Below is a small trained network, with its code and all its weights. Each question gives an input and a class and asks what happens when units are switched off, that is, made to give their printed mean instead of their output.

import numpy as np


def w(rows, s, z=0):
    codes = np.array(rows[::2]) - 128.0
    scale = np.full(codes.shape[1], s)
    scale[-1] = z or s
    return codes * scale


def f(y):
    return y / 2 * (1 + np.tanh(0.7978845608 * (y + 0.044715 * y**3)))


def log_softmax(a):
    a = a - a.max(-1, keepdims=True)
    return a - np.log(np.exp(a).sum(-1, keepdims=True))


def net(x, mask):
    res = np.array(x, float).reshape(1, 4) / 4 @ E
    y = f(res @ A[0][:, :-1].T + A[0][:, -1])
    res = res + np.where(mask, y, B[0][:, -1]) @ B[0][:, :-1]
    return log_softmax(res[-1] @ U[:, :-1].T + U[:, -1])


A, B = {}, {}
E = w([
[254,170,64,142,98,63,41,110,86],'x0',
[64,36,54,95,211,76,106,90,54],'x1',
[64,200,129,226,211,77,68,108,224],'x2',
[146,132,184,195,217,166,87,207,2],'x3',
],0.0071)
A[0] = w([
[188,68,109,39,71,166,157,138,67,80],'N0',
[205,208,201,163,61,149,154,196,194,14],'N1',
[79,181,145,201,177,111,58,104,224,45],'N2',
[67,178,105,200,195,55,92,90,186,40],'N3',
[115,139,79,79,58,84,159,49,192,56],'N4',
[148,129,88,50,78,68,155,67,218,98],'N5',
[183,230,201,199,71,185,143,163,208,20],'N6',
[159,69,130,34,58,169,196,147,55,74],'N7',
[137,131,181,180,174,176,124,248,59,118],'N8',
[160,159,165,172,183,134,63,210,21,47],'N9',
[59,53,21,103,219,33,101,61,68,17],'N10',
[182,126,194,159,175,157,84,198,43,57],'N11',
[1,104,230,132,187,211,214,154,189,38],'N12',
[248,199,77,149,141,49,42,101,117,52],'N13',
[138,112,81,70,68,100,141,94,217,59],'N14',
[214,141,76,142,82,67,73,140,87,2],'N15',
],0.0062,0.0025)
B[0] = w([
[168,163,195,185,184,155,116,201,147,208],'N0',
[96,20,116,97,50,145,89,158,63,192],'N1',
[190,119,196,192,161,150,110,186,146,206],'N2',
[201,126,232,213,165,160,129,225,186,209],'N3',
[47,170,192,157,168,176,103,62,96,201],'N4',
[40,183,179,155,146,178,89,78,91,213],'N5',
[128,28,116,125,60,153,112,142,32,201],'N6',
[214,157,227,209,201,143,122,204,195,228],'N7',
[46,160,109,126,157,156,93,53,103,228],'N8',
[54,163,159,115,131,170,108,62,118,221],'N9',
[144,8,127,129,23,161,93,150,1,245],'N10',
[64,171,142,147,147,165,100,71,119,211],'N11',
[124,171,161,19,124,27,210,149,106,255],'N12',
[119,161,166,32,137,24,239,147,85,217],'N13',
[50,144,178,153,170,161,114,83,77,191],'N14',
[123,155,216,79,144,62,187,144,113,175],'N15',
],0.0076,0.0071)
U = w([
[64,195,136,151,158,182,97,14,123,116],'0',
[215,149,159,213,179,152,121,214,158,113],'1',
[131,10,118,113,38,148,106,143,82,121],'2',
[126,186,142,23,142,18,212,141,123,124],'3',
[152,160,62,120,130,129,123,116,159,253],'4',
[154,141,58,124,124,130,130,97,152,101],'5',
[168,135,82,128,113,123,120,77,184,96],'6',
],0.011,0.016)

Each question gives the input, the list of numbers given to net, and the class t.
The units are the neurons (one row each of A and B). Each row of codes is followed by its name. A weight is (code - 128) times the scale printed after its matrix; where a second scale follows, it is the last column's (A, B and U).
mask holds one flag per neuron, in row order. A switched-off neuron (its flag False) gives its mean, the last column of its row in B, instead of its output. The means were averaged over made-up inputs and are rounded, as every weight is.
A unit's drop is (log p(t) with every unit on - log p(t) with that unit switched off) / (log p(t) with every unit on - log p(t) with every unit switched off).
The circuit of an input: a set's keep is (log p(t) with only the set's units on - log p(t) with every unit switched off) / (log p(t) with every unit on - log p(t) with every unit switched off). Starting from the 12 units with the biggest drops (on a tie, the unit counted first), units are removed one at a time, each time the one whose removal leaves the highest keep (on an exact tie, the one counted first), for as long as the keep stays at least 0.8.
circuit, biggest first: the units of the circuit, biggest drop first
k most important neurons: the k neurons with the biggest drops, biggest first
drop of u: that unit's drop, to one decimal
input [5,-7,1,-3], class 2: circuit, biggest first => N1
input [-7,3,8,-4], class 1: 2 most important neurons => N3, N2
input [-5,-6,4,-5], class 2: 2 most important neurons => N6, N1
input [8,-3,3,6], class 3: 2 most important neurons => N13, N15
input [-3,0,7,8], class 0: 2 most important neurons => N8, N9
input [-1,-1,-3,0], class 4: 3 most important neurons => N3, N2, N10
input [0,-7,5,2], class 2: 3 most important neurons => N6, N1, N7
input [2,7,7,1], class 1: 2 most important neurons => N3, N2
input [-5,-4,-3,0], class 3: 2 most important neurons => N12, N10
input [-5,3,-5,-1], class 1: 3 most important neurons => N7, N13, N0
input [-5,-5,0,5], class 0: 4 most important neurons => N8, N10, N13, N11
input [5,3,3,6], class 0: 4 most important neurons => N9, N12, N11, N8
input [7,7,0,-5], class 2: 3 most important neurons => N10, N12, N7
input [4,6,-2,8], class 0: circuit, biggest first => N9
input [-7,-4,5,7], class 0: drop of N12 => -0.1
input [-5,1,7,5], class 1: drop of N3 => 1.0
input [-5,2,-7,-5], class 1: drop of N7 => 0.5
